Below is a small trained network, with its code and all its weights. Each question gives an input and a target symbol and asks what happens when units are switched off, that is, made to give their printed mean instead of their output.

import numpy as np


def w(rows, s, z=0):
    codes = np.array(rows[::2]) - 128.0
    scale = np.full(codes.shape[1], s)
    scale[-1] = z or s
    return codes * scale


def norm(h):
    return h / np.sqrt((h * h).mean(-1, keepdims=True) + 1e-5)


def f(y):
    return y / 2 * (1 + np.tanh(0.7978845608 * (y + 0.044715 * y**3)))


def softmax(a):
    e = np.exp(a - a.max(-1, keepdims=True))
    return e / e.sum(-1, keepdims=True)


def log_softmax(a):
    a = a - a.max(-1, keepdims=True)
    return a - np.log(np.exp(a).sum(-1, keepdims=True))


def net(x, mask):
    ids = ['ΞΠΦΩζητ'.index(c) for c in x.split()]
    T = len(ids)
    res = E[ids] + P[:T]
    u = 0
    for l in range(2):
        r = norm(res)
        for j in range(2):
            rows = slice(4 * j, 4 * j + 4)
            q, k, v = (r @ M[l][rows].T for M in (Q, K, V))
            z = softmax(np.where(np.tri(T) > 0, q @ k.T / 4**0.5, -1e9)) @ v
            o = O[l][rows]
            res = res + np.where(mask[u + j], z, o[:, -1]) @ o[:, :-1]
        u += 2
        y = f(norm(res) @ A[l][:, :-1].T + A[l][:, -1])
        res = res + np.where(mask[u : u + 12], y, B[l][:, -1]) @ B[l][:, :-1]
        u += 12
    return log_softmax(norm(res)[-1] @ U[:, :-1].T + U[:, -1])


Q, K, V, O, A, B = {}, {}, {}, {}, {}, {}
E = w([
[10,187,196,160,12,17,198],'Ξ',
[52,191,150,59,148,17,205],'Π',
[114,141,185,35,173,16,121],'Φ',
[102,73,71,102,161,110,23],'Ω',
[122,127,139,86,242,145,214],'ζ',
[69,130,116,90,25,140,84],'η',
[215,107,229,76,140,86,127],'τ',
],0.012)
P = w([
[89,2,70,129,148,21,108],'0',
[144,57,98,75,93,105,200],'1',
[107,76,132,89,106,115,180],'2',
[135,67,127,103,151,99,107],'3',
[139,122,100,56,119,111,152],'4',
[71,143,155,79,92,135,165],'5',
[133,172,107,43,102,114,152],'6',
[85,162,158,105,110,135,119],'7',
[132,184,110,88,119,134,119],'8',
[136,197,117,93,120,151,107],'9',
[131,193,127,136,135,152,70],'10',
[132,217,93,158,159,166,101],'11',
[86,247,130,206,141,200,176],'12',
],0.0082)
Q[0] = w([
[116,80,124,109,100,148,130],'L0H0',
[155,123,172,127,154,175,133],'L0H0',
[106,117,119,250,57,111,140],'L0H0',
[71,118,214,94,151,45,185],'L0H0',
[165,130,157,214,111,255,122],'L0H1',
[79,175,168,105,173,135,92],'L0H1',
[101,122,154,160,17,132,90],'L0H1',
[202,39,29,214,146,191,101],'L0H1',
],0.0089)
K[0] = w([
[146,104,140,89,111,147,138],'L0H0',
[115,133,97,136,158,117,194],'L0H0',
[83,111,141,123,101,112,163],'L0H0',
[111,213,154,145,122,188,115],'L0H0',
[123,86,82,124,137,84,194],'L0H1',
[180,246,136,97,143,113,127],'L0H1',
[124,156,105,85,127,83,134],'L0H1',
[129,57,144,122,106,107,134],'L0H1',
],0.012)
V[0] = w([
[186,220,110,213,72,74,132],'L0H0',
[132,128,146,76,190,112,109],'L0H0',
[183,107,94,183,144,171,128],'L0H0',
[52,198,117,88,145,155,185],'L0H0',
[84,173,97,88,42,138,210],'L0H1',
[188,93,135,188,160,110,160],'L0H1',
[1,134,73,150,202,95,164],'L0H1',
[121,230,161,114,179,86,178],'L0H1',
],0.0063)
O[0] = w([
[143,149,162,66,123,122,8,81],'L0H0',
[86,78,130,169,90,114,191,173],'L0H0',
[80,95,184,117,126,105,171,2],'L0H0',
[176,109,182,100,108,69,104,175],'L0H0',
[62,99,125,90,145,169,75,176],'L0H1',
[130,56,104,102,36,35,77,62],'L0H1',
[141,85,57,53,189,138,142,184],'L0H1',
[170,128,1,194,153,97,136,210],'L0H1',
],0.0069,0.0074)
A[0] = w([
[106,95,247,86,176,186,171,158],'L0N0',
[217,117,203,118,127,30,103,253],'L0N1',
[52,202,109,162,134,59,159,148],'L0N2',
[98,134,154,110,177,186,132,101],'L0N3',
[73,114,176,124,140,65,112,189],'L0N4',
[166,27,77,127,152,92,94,171],'L0N5',
[78,84,78,192,120,113,156,83],'L0N6',
[135,79,45,138,61,111,137,172],'L0N7',
[128,47,39,102,203,173,119,80],'L0N8',
[51,61,80,21,99,123,130,91],'L0N9',
[145,104,1,172,67,100,160,106],'L0N10',
[75,43,113,145,172,141,120,136],'L0N11',
],0.0064,0.0025)
B[0] = w([
[112,152,119,125,166,119,130,130],'L0N0',
[70,192,71,73,99,137,172,205],'L0N1',
[174,152,83,107,60,148,149,254],'L0N2',
[163,216,169,163,133,57,129,124],'L0N3',
[164,92,163,73,65,155,235,178],'L0N4',
[86,135,163,105,134,176,132,181],'L0N5',
[134,163,169,144,98,100,121,142],'L0N6',
[68,84,218,115,116,116,84,173],'L0N7',
[125,178,140,130,48,154,88,196],'L0N8',
[129,68,152,160,122,137,47,220],'L0N9',
[91,167,178,170,87,183,143,189],'L0N10',
[166,183,184,82,3,127,125,147],'L0N11',
],0.0064,0.0054)
Q[1] = w([
[130,139,113,69,136,82,137],'L1H0',
[83,103,175,106,98,66,84],'L1H0',
[155,93,177,159,172,138,156],'L1H0',
[122,251,62,80,183,60,145],'L1H0',
[100,141,172,180,39,106,138],'L1H1',
[98,91,135,96,109,124,92],'L1H1',
[143,10,254,171,116,207,82],'L1H1',
[201,96,159,173,100,171,104],'L1H1',
],0.0085)
K[1] = w([
[173,236,89,108,157,178,191],'L1H0',
[117,79,185,146,85,159,158],'L1H0',
[202,89,146,86,144,79,132],'L1H0',
[172,255,121,170,114,112,94],'L1H0',
[102,111,114,145,154,152,125],'L1H1',
[156,99,165,100,142,119,177],'L1H1',
[108,60,146,21,82,149,148],'L1H1',
[128,65,155,124,109,73,176],'L1H1',
],0.0088)
V[1] = w([
[117,123,57,88,234,64,121],'L1H0',
[118,218,108,102,152,97,53],'L1H0',
[177,144,230,135,106,13,119],'L1H0',
[49,98,114,135,193,194,129],'L1H0',
[76,92,159,120,111,112,64],'L1H1',
[166,127,54,175,142,185,97],'L1H1',
[32,125,78,184,99,162,122],'L1H1',
[120,171,76,181,2,119,98],'L1H1',
],0.0075)
O[1] = w([
[134,87,216,246,165,50,87,166],'L1H0',
[129,32,149,152,57,149,169,168],'L1H0',
[240,162,181,136,115,101,84,122],'L1H0',
[78,183,114,39,118,76,93,61],'L1H0',
[217,90,115,195,110,126,169,127],'L1H1',
[113,77,159,2,82,91,190,3],'L1H1',
[121,21,166,87,232,107,151,146],'L1H1',
[198,92,174,89,137,151,73,193],'L1H1',
],0.006,0.0049)
A[1] = w([
[91,117,95,172,91,219,57,164],'L1N0',
[167,148,113,254,172,129,124,55],'L1N1',
[130,157,83,149,209,138,142,184],'L1N2',
[75,117,188,150,111,197,113,117],'L1N3',
[148,161,193,159,165,153,72,203],'L1N4',
[113,103,120,90,229,173,81,251],'L1N5',
[63,89,155,165,195,116,48,194],'L1N6',
[148,126,78,186,95,133,118,111],'L1N7',
[95,116,99,141,91,185,83,151],'L1N8',
[125,175,157,83,102,159,156,135],'L1N9',
[110,122,141,31,170,123,156,149],'L1N10',
[50,165,128,62,123,195,128,77],'L1N11',
],0.0089,0.0028)
B[1] = w([
[49,218,170,140,196,139,175,254],'L1N0',
[162,164,67,139,219,34,88,178],'L1N1',
[112,76,149,161,66,122,2,230],'L1N2',
[138,156,135,14,211,141,80,166],'L1N3',
[82,186,103,49,137,159,107,141],'L1N4',
[128,213,129,99,68,190,141,178],'L1N5',
[141,121,225,87,69,209,89,160],'L1N6',
[95,195,110,122,204,137,198,170],'L1N7',
[12,112,144,116,180,48,123,212],'L1N8',
[126,82,150,78,119,148,103,172],'L1N9',
[117,144,130,79,150,188,135,179],'L1N10',
[126,74,3,114,184,66,131,190],'L1N11',
],0.0065,0.005)
U = w([
[189,109,22,48,64,184,25,119],'Ξ',
[92,48,166,122,34,102,22,120],'Π',
[128,118,18,170,128,33,88,162],'Φ',
[161,11,77,57,157,148,183,255],'Ω',
[3,112,48,53,183,99,165,22],'ζ',
[51,170,230,35,160,119,92,154],'η',
[134,211,109,159,26,136,193,94],'τ',
],0.0065,0.0024)

Each question gives the input, a string of symbols that net reads in full, and the target symbol t.
The units are the heads (4 rows each of Q, K, V and O) and the neurons (one row each of A and B). Each row of codes is followed by its name. A weight is (code - 128) times the scale printed after its matrix; where a second scale follows, it is the last column's (O, A, B and U).
mask holds one flag per unit, layer by layer, with each layer's heads first. A switched-off unit (its flag False) gives its mean, the last column of its rows in O or B, instead of its output. The means were averaged over made-up inputs and are rounded, as every weight is.
A unit's drop is (log p(t) with every unit on - log p(t) with that unit switched off) / (log p(t) with every unit on - log p(t) with every unit switched off).
The circuit of an input: a set's keep is (log p(t) with only the set's units on - log p(t) with every unit switched off) / (log p(t) with every unit on - log p(t) with every unit switched off). Starting from the 12 units with the biggest drops (on a tie, the unit counted first), units are removed one at a time, each time the one whose removal leaves the highest keep (on an exact tie, the one counted first), for as long as the keep stays at least 0.8.
circuit, biggest first: the units of the circuit, biggest drop first
most important unit: the unit with the biggest drop
k most important neurons: the k neurons with the biggest drops, biggest first
k most important neurons of layer l: the k neurons of layer l with the biggest drops, biggest first
heads that matter: for each layer, one digit per head in row order, 1 if its drop is at least 0.15 and else 0, layers parted by /
input η Π Φ τ Π, target τ: circuit, biggest first	(L0H1, L0N2, L1N8)
input Φ τ Ω Ξ Ξ Π Ξ, target ζ: circuit, biggest first	(L0H1, L0N8)
input Φ Ξ τ Φ Φ Ω Φ Φ Ξ ζ Φ, target ζ: heads that matter	00 / 01
input η Φ Ξ ζ Φ Π η Ξ Φ Ω, target η: circuit, biggest first	(L1N0)
input Ω Φ Ξ Φ Ω Φ Φ Φ ζ Φ τ, target Φ: heads that matter	01 / 10
input Φ η ζ Ω η Φ τ Ω Φ η Φ Φ, target Φ: circuit, biggest first	(L1H0, L1N1)
input Ξ Ξ Ξ, target Π: circuit, biggest first	(L0H0, L1H1)
input Φ Π η Ξ η ζ τ Φ ζ Φ, target ζ: 2 most important neurons	(L0N4, L0N8)
input Φ ζ Ω η Φ Ω η Π η Ξ Φ, target Ξ: circuit, biggest first	(L1N0, L1N8)
input Φ η Π ζ τ, target ζ: circuit, biggest first	(L0N1, L1H1)
input Φ Φ Ξ Φ Π Π Ξ Ξ, target ζ: circuit, biggest first	(L0H1, L1H1)
input Ξ Π τ, target Π: 2 most important neurons of layer 0	(L0N2, L0N1)
input Φ Ω Φ Φ Φ, target Φ: heads that matter	01 / 00
input Φ Ω Π Ξ Φ Φ Π Φ Φ Φ η Π, target η: 4 most important neurons	(L0N1, L0N4, L0N9, L1N10)
input Φ Φ Φ Φ Ξ Φ Ω τ, target Ω: 3 most important neurons of layer 1	(L1N0, L1N8, L1N6)
input Ω Ω Ξ Π Φ Φ Ω, target ζ: heads that matter	10 / 10
input Φ Φ Ξ Ξ Φ ζ, target Φ: heads that matter	10 / 01
input Φ η η ζ Ξ Φ Φ ζ Ξ ζ, target Ξ: most important unit	L1H1
input Ξ Π Φ Π η Φ Φ τ Φ Π, target Φ: heads that matter	00 / 10
input Φ Φ Φ Π Π, target Π: heads that matter	01 / 11
input Ξ Ω Ω Φ Ξ Π, target Ξ: heads that matter	11 / 00
input Φ Ξ Ξ Ω Π τ, target Π: heads that matter	01 / 11
input Ξ Π Ξ η, target η: most important unit	L1N0
input η Φ ζ Φ Φ Φ Π τ Φ, target τ: heads that matter	01 / 11
input Φ Ξ Ξ Φ τ, target Φ: heads that matter	11 / 11
input Φ η Ξ Ω Ξ Φ Φ τ η Φ η ζ, target η: heads that matter	10 / 11
input Φ Φ Φ Φ Ξ η Φ Φ Φ Φ η Ω τ, target Ω: heads that matter	01 / 11
input Φ Φ Φ Ξ Ω Φ η Ω Φ Φ η, target ζ: most important unit	L1H0
